[[4.112, 5.213, -1.559, 4.542, 0.080, 7.906],
[-2.562, 0.212, -1.598, -1.307, -0.558, -1.415],
[1.524, -1.201, 5.602, 0.835, -2.339, 2.233]]
->
[[1.524, -1.201, 5.602, 0.835, -2.339, 2.233],
[-2.562, 0.212, -1.598, -1.307, -0.558, -1.415],
[4.112, 5.213, -1.559, 4.542, 0.080, 7.906]]

[[1.364, -0.393, -0.821, -0.803, 0.132, -0.323, 1.637],
[-1.324, -1.685, 0.879, -0.879, 2.472, -0.027, 0.687],
[1.922, 0.707, -3.188, 1.169, 0.123, -2.995, 1.491],
[-0.266, -1.421, -0.513, 0.913, 2.363, -0.888, 0.304],
[-2.427, 5.853, -2.237, -1.522, -5.047, -1.697, 0.293]]
->
[[-2.427, 5.853, -2.237, -1.522, -5.047, -1.697, 0.293],
[-0.266, -1.421, -0.513, 0.913, 2.363, -0.888, 0.304],
[1.922, 0.707, -3.188, 1.169, 0.123, -2.995, 1.491],
[-1.324, -1.685, 0.879, -0.879, 2.472, -0.027, 0.687],
[1.364, -0.393, -0.821, -0.803, 0.132, -0.323, 1.637]]

[[-3.189, -0.851, -0.687, -2.541, -3.820, -4.827, -1.052, 3.921, 1.262, -1.179, -0.036, 0.453, -1.500],
[-0.173, 6.285, 0.575, -4.121, -0.119, 1.728, -1.869, -1.077, -0.004, -0.892, 1.827, 4.044, 5.790]]
->
[[-0.173, 6.285, 0.575, -4.121, -0.119, 1.728, -1.869, -1.077, -0.004, -0.892, 1.827, 4.044, 5.790],
[-3.189, -0.851, -0.687, -2.541, -3.820, -4.827, -1.052, 3.921, 1.262, -1.179, -0.036, 0.453, -1.500]]

[[3.887, -1.577, -6.327, -2.942, 1.582, 0.621, 2.563, -5.214, 5.182, -1.063, 4.555],
[1.909, 4.034, 0.461, 0.117, 0.579, -1.025, 6.357, -0.151, 7.734, 0.331, 2.664],
[-2.541, 2.247, 4.814, 4.047, -1.876, -0.302, 3.925, 0.865, 5.449, 1.559, -1.393]]
->
[[-2.541, 2.247, 4.814, 4.047, -1.876, -0.302, 3.925, 0.865, 5.449, 1.559, -1.393],
[1.909, 4.034, 0.461, 0.117, 0.579, -1.025, 6.357, -0.151, 7.734, 0.331, 2.664],
[3.887, -1.577, -6.327, -2.942, 1.582, 0.621, 2.563, -5.214, 5.182, -1.063, 4.555]]

[[-5.915, -1.430, 0.074],
[3.755, -0.174, -2.888],
[5.606, -0.966, 1.273],
[-0.556, -0.524, -1.020],
[0.480, -0.617, -2.781],
[0.148, -1.332, -2.137],
[-1.029, 0.773, 0.068],
[-1.828, -1.163, -0.849],
[2.383, 0.612, -0.786],
[-0.977, -1.891, 0.529],
[1.725, -2.677, 0.264]]
->
[[1.725, -2.677, 0.264],
[-0.977, -1.891, 0.529],
[2.383, 0.612, -0.786],
[-1.828, -1.163, -0.849],
[-1.029, 0.773, 0.068],
[0.148, -1.332, -2.137],
[0.480, -0.617, -2.781],
[-0.556, -0.524, -1.020],
[5.606, -0.966, 1.273],
[3.755, -0.174, -2.888],
[-5.915, -1.430, 0.074]]

[[-0.345, -1.434, 1.355, 2.212, -3.272, 0.177, -3.143, -2.187, 1.185, 2.424, 3.798, -2.412],
[1.265, 1.893, 0.289, 4.493, 1.268, -2.581, 0.373, -2.012, -0.777, -0.133, 6.841, -2.668],
[1.459, -0.524, 3.490, 4.324, -0.451, 0.158, -4.510, -3.638, -1.891, 3.677, -0.272, -2.957]]
->
[[1.459, -0.524, 3.490, 4.324, -0.451, 0.158, -4.510, -3.638, -1.891, 3.677, -0.272, -2.957],
[1.265, 1.893, 0.289, 4.493, 1.268, -2.581, 0.373, -2.012, -0.777, -0.133, 6.841, -2.668],
[-0.345, -1.434, 1.355, 2.212, -3.272, 0.177, -3.143, -2.187, 1.185, 2.424, 3.798, -2.412]]
